Below are the code and all the weights of a small trained network. Each question names an input and a target symbol and asks about switching units off, where a switched-off unit gives its printed mean instead of its output.

import numpy as np


def w(rows, s, z=0):
    codes = np.array(rows[::2]) - 128.0
    scale = np.full(codes.shape[1], s)
    scale[-1] = z or s
    return codes * scale


def f(y):
    return np.maximum(y, 0)


def softmax(a):
    e = np.exp(a - a.max(-1, keepdims=True))
    return e / e.sum(-1, keepdims=True)


def log_softmax(a):
    a = a - a.max(-1, keepdims=True)
    return a - np.log(np.exp(a).sum(-1, keepdims=True))


def net(x, mask):
    ids = ['ΓΔΘΦΩεζπ'.index(c) for c in x.split()]
    T = len(ids)
    res = E[ids] + P[:T]
    u = 0
    for l in range(2):
        r = res
        for j in range(2):
            rows = slice(3 * j, 3 * j + 3)
            q, k, v = (r @ M[l][rows].T for M in (Q, K, V))
            z = softmax(np.where(np.tri(T) > 0, q @ k.T / 3**0.5, -1e9)) @ v
            o = O[l][rows]
            res = res + np.where(mask[u + j], z, o[:, -1]) @ o[:, :-1]
        u += 2
        y = f(res @ A[l][:, :-1].T + A[l][:, -1])
        res = res + np.where(mask[u : u + 12], y, B[l][:, -1]) @ B[l][:, :-1]
        u += 12
    return log_softmax(res[-1] @ U[:, :-1].T + U[:, -1])


Q, K, V, O, A, B = {}, {}, {}, {}, {}, {}
E = w([
[49,106,107,126,98,92,160],'Γ',
[181,104,104,198,140,9,154],'Δ',
[244,140,118,254,209,30,129],'Θ',
[206,211,65,193,76,76,103],'Φ',
[235,193,60,65,207,68,83],'Ω',
[190,88,196,76,197,79,40],'ε',
[5,203,115,143,199,142,214],'ζ',
[136,200,176,173,213,201,88],'π',
],0.0084)
P = w([
[28,11,2,191,128,124,51],'0',
[86,48,59,204,140,123,57],'1',
[103,73,76,184,137,129,65],'2',
[125,89,104,178,132,111,83],'3',
[166,116,124,174,143,85,89],'4',
[168,133,143,161,140,91,98],'5',
[171,153,162,142,129,92,106],'6',
[169,174,176,120,131,93,122],'7',
[170,192,189,101,130,96,136],'8',
[177,215,206,88,131,107,148],'9',
[176,226,219,88,126,100,167],'10',
[173,245,226,55,134,102,179],'11',
],0.0073)
Q[0] = w([
[164,178,207,203,199,21,102],'0.h1',
[141,121,129,101,155,186,94],'0.h1',
[137,129,173,149,96,116,110],'0.h1',
[64,88,65,183,62,110,206],'0.h2',
[71,64,114,78,99,197,129],'0.h2',
[39,58,99,82,70,254,196],'0.h2',
],0.0099)
K[0] = w([
[149,251,193,86,82,122,169],'0.h1',
[116,74,154,101,136,136,138],'0.h1',
[141,149,157,140,136,130,111],'0.h1',
[140,99,39,125,128,90,84],'0.h2',
[85,62,81,198,97,143,96],'0.h2',
[116,23,62,187,87,125,89],'0.h2',
],0.012)
V[0] = w([
[124,151,106,87,81,69,170],'0.h1',
[101,61,123,153,235,140,163],'0.h1',
[145,108,205,124,151,78,195],'0.h1',
[100,157,143,89,123,175,97],'0.h2',
[150,148,90,1,190,118,105],'0.h2',
[159,213,165,164,158,186,111],'0.h2',
],0.008)
O[0] = w([
[183,149,166,141,32,71,192,61],'0.h1',
[15,171,99,80,251,64,70,173],'0.h1',
[156,154,216,93,254,60,202,103],'0.h1',
[91,124,168,131,90,209,58,104],'0.h2',
[77,235,171,217,48,59,50,183],'0.h2',
[231,168,132,172,202,222,93,253],'0.h2',
],0.0053,0.0034)
A[0] = w([
[81,138,26,157,144,118,109,130],'0.n1',
[155,69,142,117,169,169,127,72],'0.n2',
[120,188,82,146,205,77,193,210],'0.n3',
[118,143,113,169,174,22,206,244],'0.n4',
[148,101,39,199,155,82,42,243],'0.n5',
[187,116,79,84,148,122,167,150],'0.n6',
[138,135,212,141,141,122,114,253],'0.n7',
[140,144,129,149,172,243,100,119],'0.n8',
[237,178,1,117,66,108,123,194],'0.n9',
[218,123,154,112,111,70,80,135],'0.n10',
[138,48,204,143,196,61,133,196],'0.n11',
[20,145,104,111,89,105,250,206],'0.n12',
],0.0054,0.0032)
B[0] = w([
[62,138,67,131,139,125,121,176],'0.n1',
[61,139,121,143,98,133,114,136],'0.n2',
[194,191,86,122,126,150,158,211],'0.n3',
[199,180,67,104,89,139,144,211],'0.n4',
[130,131,73,155,107,122,52,254],'0.n5',
[179,100,121,150,159,165,154,144],'0.n6',
[181,140,161,107,132,166,100,209],'0.n7',
[83,157,139,192,149,192,124,175],'0.n8',
[254,82,126,210,121,84,124,192],'0.n9',
[219,101,133,142,111,56,103,192],'0.n10',
[183,121,100,68,109,105,58,187],'0.n11',
[48,134,91,28,96,167,118,155],'0.n12',
],0.006,0.0076)
Q[1] = w([
[106,136,116,129,95,122,192],'1.h1',
[169,175,86,145,136,110,109],'1.h1',
[216,144,174,140,108,85,139],'1.h1',
[152,144,104,122,121,111,104],'1.h2',
[8,104,140,97,103,164,182],'1.h2',
[169,151,153,118,108,89,151],'1.h2',
],0.014)
K[1] = w([
[183,69,2,128,94,58,105],'1.h1',
[161,138,254,92,180,116,83],'1.h1',
[173,166,224,91,124,125,193],'1.h1',
[105,198,179,109,167,140,203],'1.h2',
[110,35,17,133,104,93,44],'1.h2',
[161,160,187,101,73,71,180],'1.h2',
],0.0075)
V[1] = w([
[164,180,124,255,183,194,151],'1.h1',
[122,29,171,108,128,171,116],'1.h1',
[97,148,236,113,208,162,32],'1.h1',
[202,65,135,73,145,34,110],'1.h2',
[103,179,116,92,222,144,198],'1.h2',
[51,165,42,106,98,106,140],'1.h2',
],0.0075)
O[1] = w([
[77,100,83,238,180,170,93,255],'1.h1',
[172,104,87,93,61,191,140,60],'1.h1',
[108,125,84,92,75,132,2,220],'1.h1',
[115,194,46,100,135,70,196,103],'1.h2',
[147,48,150,77,215,126,98,111],'1.h2',
[190,165,215,115,161,126,120,118],'1.h2',
],0.0081,0.0098)
A[1] = w([
[200,101,170,53,101,194,138,142],'1.n1',
[198,206,123,119,160,147,139,135],'1.n2',
[148,14,110,123,117,111,106,148],'1.n3',
[156,105,174,46,81,68,210,55],'1.n4',
[151,133,137,40,60,123,120,73],'1.n5',
[129,73,74,163,104,233,254,171],'1.n6',
[153,69,186,215,207,138,131,88],'1.n7',
[63,145,64,75,239,168,149,179],'1.n8',
[183,124,46,159,173,159,139,111],'1.n9',
[172,125,88,182,109,76,103,111],'1.n10',
[158,138,103,94,174,123,229,116],'1.n11',
[82,76,84,145,114,215,103,3],'1.n12',
],0.0069,0.0055)
B[1] = w([
[51,120,213,151,190,107,172,139],'1.n1',
[74,72,146,96,102,123,175,194],'1.n2',
[105,182,117,194,170,189,132,182],'1.n3',
[164,254,49,145,221,243,101,137],'1.n4',
[36,88,135,114,135,142,178,149],'1.n5',
[87,57,169,115,45,193,220,142],'1.n6',
[144,145,128,48,60,124,157,225],'1.n7',
[224,60,122,123,117,48,34,182],'1.n8',
[48,81,192,96,62,109,108,231],'1.n9',
[93,143,202,90,137,165,158,245],'1.n10',
[127,60,37,139,156,174,112,158],'1.n11',
[180,161,151,61,143,48,208,215],'1.n12',
],0.006,0.013)
U = w([
[80,199,147,100,158,199,162,94],'Γ',
[196,167,53,141,183,164,158,102],'Δ',
[126,44,63,157,170,32,124,3],'Θ',
[71,76,121,132,97,176,184,184],'Φ',
[48,245,160,244,205,62,139,21],'Ω',
[133,166,81,3,13,105,117,145],'ε',
[161,105,240,97,145,79,151,144],'ζ',
[143,134,81,193,139,213,63,243],'π',
],0.004,0.003)

Each question gives the input, a string of symbols that net reads in full, and the target symbol t.
The units are the heads (3 rows each of Q, K, V and O) and the neurons (one row each of A and B). Each row of codes is followed by its name. A weight is (code - 128) times the scale printed after its matrix; where a second scale follows, it is the last column's (O, A, B and U).
mask holds one flag per unit, layer by layer, with each layer's heads first. A switched-off unit (its flag False) gives its mean, the last column of its rows in O or B, instead of its output. The means were averaged over made-up inputs and are rounded, as every weight is.
A unit's drop is (log p(t) with every unit on - log p(t) with that unit switched off) / (log p(t) with every unit on - log p(t) with every unit switched off).
The circuit of an input: a set's keep is (log p(t) with only the set's units on - log p(t) with every unit switched off) / (log p(t) with every unit on - log p(t) with every unit switched off). Starting from the 12 units with the biggest drops (on a tie, the unit counted first), units are removed one at a time, each time the one whose removal leaves the highest keep (on an exact tie, the one counted first), for as long as the keep stays at least 0.8.
circuit, biggest first: the units of the circuit, biggest drop first
unit that matters most: the unit with the biggest drop
k most important neurons: the k neurons with the biggest drops, biggest first
which heads matter: for each layer, one digit per head in row order, 1 if its drop is at least 0.15 and else 0, layers parted by /
input Ω π ε ζ Δ Θ Θ Ω Φ, target Ω: circuit, biggest first => [0.h2 1.h1 1.h2 1.n7]
input π ε ε Δ Φ π π Ω Γ Δ, target Ω: circuit, biggest first => [0.h1 0.h2 1.h1 1.h2]
input ε Θ Γ Φ Θ ε Ω Θ Ω ε Θ, target ε: circuit, biggest first => [1.h2 1.h1 0.n4 0.n11]
input Θ Ω π Δ π ε ζ Ω ζ Ω π Δ, target π: circuit, biggest first => [0.h2 1.h1 1.h2 0.n8]
input Δ π π Θ ε Φ, target ε: circuit, biggest first => [0.h1 1.h1 1.h2]
input ε Ω Ω ζ, target ε: 2 most important neurons => [0.n12 0.n3]
input ε Γ ε ζ, target ε: circuit, biggest first => [1.h1 0.h2 0.n12]
input Ω Δ ζ, target Ω: circuit, biggest first => [1.h2 1.h1 1.n7 0.h2]
input Δ π Ω Γ Φ ε π Ω Θ Φ, target Ω: unit that matters most => 0.h1
input Θ ζ Φ Γ Φ, target Φ: which heads matter => 11 / 10
input Γ Ω π Φ Δ Δ π Δ π π Θ, target π: circuit, biggest first => [1.h1 0.h2 0.n8]
input Γ π ζ Θ π ε ε ε Δ, target ε: circuit, biggest first => [1.h1 1.h2 0.h1 0.n11]
input ζ Ω Θ Δ Γ ζ ε Γ Ω Ω Θ, target Ω: circuit, biggest first => [0.h2 1.h1 0.h1]
input ε π π Θ ε Δ ε Φ, target ε: circuit, biggest first => [1.h2 1.h1 0.h1]
input Δ ζ Γ, target Δ: which heads matter => 01 / 11
input Δ Θ Δ Φ Γ Ω, target Ω: which heads matter => 01 / 11
input π ε Φ Γ Ω ε Ω π ε π Δ Φ, target π: unit that matters most => 0.h2
input Φ Δ ζ, target Φ: 3 most important neurons => [1.n6 0.n9 1.n11]
input Ω Ω ζ Φ Ω, target ζ: which heads matter => 00 / 11
input π π Θ π π Δ ε π ε π Φ, target π: which heads matter => 01 / 10
input Δ Δ Θ Δ π ε Γ Θ ε, target ε: most important neuron => [0.n11]
input ε Φ π π Φ Γ Ω ε π Δ Ω, target π: which heads matter => 01 / 11
input ε Δ ε Γ, target ε: which heads matter => 11 / 10
input π ε Δ π ε ε Γ Ω Θ Θ Φ, target Φ: which heads matter => 10 / 11
input ζ ζ Ω Φ Φ Φ Ω ζ Δ, target ζ: which heads matter => 00 / 11
input Φ ζ Θ Ω Δ, target Ω: which heads matter => 11 / 11
input Δ π Θ Δ ε ζ ε, target ζ: unit that matters most => 1.h2
input Γ π Θ ζ, target Γ: which heads matter => 01 / 11
input Θ Φ Γ π Θ ε Ω, target ε: which heads matter => 10 / 11
input ε Φ Ω ζ Δ ζ Φ π π ε, target π: which heads matter => 01 / 10
